peri: [156  99 171 130]
kefo: [156 134 117 195]
belem: [122 129 138 110]
Leven: [159  92 174 146]
bam: [121 161  85 142]
keso: [147 147 102 171]
Dapeg: [143 161  85 121]
vufeg: [174 146 158  92]
kema: [ 92 146 159 173]
order: [ 92 146 159 174] | Leven
order: [102 147 147 171] | keso
order: [142  85 161 121] | bam
order: [146 174  92 159] | Leven
order: [130 156  99 171] | peri
order: [110 122 129 138] | belem
order: [173 159 146  92] | kema

vin: [ 88 147 103 127 120 154 111 157 156 187]
Gom: [140  93 104 192 118 156 106 143  99 159]
sesal: [ 93 159  99 104 118 140 106 156 142 192]
napib: [ 93 155  99 104 118 140 106 156 142 192]
order: [ 93 104 192 118 156 106 143  99 159 140] | Gom
order: [ 93  99 104 106 118 140 142 156 159 192] | sesal

seso: [132 158 135 130 123 105 119]
livuz: [118 148 148 101 143 124 174]
tila: [105 158 132 119 129 123 135]
pim: [140 114 130 136 141 113 104]
Neti: [128 105 135 119 132 123 158]
pavur: [123 135 132 129 120 158 105]
kabek: [118 101 147 143 124 174 148]
order: [101 118 124 143 147 148 174] | kabek
order: [148 118 101 147 143 124 174] | kabek
order: [105 119 123 129 132 135 158] | tila
order: [135 123 129 119 132 158 105] | tila
order: [101 174 148 143 118 148 124] | livuz
order: [129 119 158 123 105 132 135] | tila

kupar: [138 126 108 117 149 105 130 127 115]
renok: [107 120 122  95 167  92 141 165  97]
zaze: [101  92  94 156 130 143 132  82 132]
vivid: [ 97 124 159 145 148 108  78 127 162]
vibap: [142 125 101 123  81 116 147 102 133]
pakep: [ 97 119 159 145 148 108  78 127 162]
vifez: [ 94 130 101  92  82 133 156 143 132]
order: [156 143 132  94 130 101  92  82 133] | vifez
order: [145 148 108  78 127 162  97 124 159] | vivid

Vabal: [128 129 167 137 130 128 177 128 130 129 127 128 188 183 127 142 128 168
 127 128 137 128 128 127 159 128 176 128 127 128 130 128 128 127 128 127
 128 128 128 129 127 128 150 128 128 159 129 131 127 130 128 134 150 129
 184 132 187 129 128 127 142 128]
figo: [159 168 184 128 127 128 127 129 142 142 129 129 128 128 127 129 128 187
 183 150 128 130 128 127 128 130 128 127 130 128 132 127 128 127 130 150
 128 128 128 128 128 137 128 127 177 127 158 176 129 129 131 128 128 134
 128 137 127 188 128 128 167 128]
vafi: [129 127 128 127 128 128 127 128 128 129 128 128 128 128 128 128 128 128
 127 127 127 128 127 128 128 127 129 128 128 128 128 130 131 134 137 142
 150 159 168 176 183 188 187 184 177 167 159 150 142 137 132 130 130 130
 129 128 129 127 129 128 129 127]
sis: [129 128 128 129 128 128 128 129 129 127 129 129 129 129 128 128 129 127
 128 127 128 128 127 128 130 128 129 130 132 136 140 146 155 162 172 181
 186 188 186 181 173 164 153 146 140 135 131 129 129 129 128 127 128 128
 128 128 129 129 128 128 127 128]
Kab: [129 128 128 127 129 127 129 129 128 127 128 128 128 127 128 129 128 128
 128 129 128 129 128 129 128 128 128 128 128 128 128 129 127 128 128 129
 130 131 132 136 141 148 157 165 173 181 187 187 184 178 170 161 151 145
 139 134 128 129 129 128 128 128]
order: [128 128 128 129 128 128 127 129 127 129 129 128 127 128 128 128 127 128
 129 128 128 128 129 128 129 128 129 128 128 128 128 128 128 128 129 127
 128 128 129 130 131 132 136 141 148 157 165 173 181 187 187 184 178 170
 161 151 145 139 134 128 129 129] | Kab
order: [127 127 127 127 127 127 127 127 127 127 128 128 128 128 128 128 128 128
 128 128 128 128 128 128 128 128 128 128 128 128 128 128 129 129 129 129
 129 129 129 130 130 130 130 131 132 134 137 137 142 142 150 150 159 159
 167 168 176 177 183 184 187 188] | vafi
order: [127 127 127 127 127 127 128 128 128 128 128 128 128 128 128 128 128 128
 128 128 128 128 128 128 128 128 129 129 129 129 129 129 129 129 129 129
 129 129 129 129 129 130 130 131 132 135 136 140 140 146 146 153 155 162
 164 172 173 181 181 186 186 188] | sis
order: [128 128 137 131 167 127 132 128 128 128 128 184 128 177 127 130 128 142
 127 176 128 128 127 127 129 129 142 137 128 128 129 168 128 128 128 128
 128 130 130 127 129 150 134 128 129 130 128 159 129 150 128 129 128 127
 127 127 188 159 183 187 128 127] | vafi
order: [128 142 127 128 129 187 132 184 129 150 134 128 130 127 131 129 159 128
 128 150 128 127 129 128 128 128 127 128 127 128 128 130 128 127 128 176
 128 159 127 128 128 137 128 127 168 128 142 127 183 188 128 127 129 130
 128 177 128 130 137 167 129 128] | Vabal
order: [127 127 127 127 127 127 127 127 127 127 128 128 128 128 128 128 128 128
 128 128 128 128 128 128 128 128 128 128 128 128 128 128 128 129 129 129
 129 129 129 130 130 130 130 131 132 134 137 137 142 142 150 150 158 159
 167 168 176 177 183 184 187 188] | figo

kolut: [106 135 130 127 135 180 201 127 120 196 134]
Sulol: [173 138 127  63 148  82 139 102 115 128 119]
vene: [135 126 196 133 127 135 130 201 180 120 106]
sif: [135 127 127 135 106 133 130 201 180 120 196]
order: [106 120 126 127 130 133 135 135 180 196 201] | vene
order: [106 120 180 201 130 135 127 133 196 126 135] | vene
order: [196 120 180 201 130 133 106 135 127 127 135] | sif

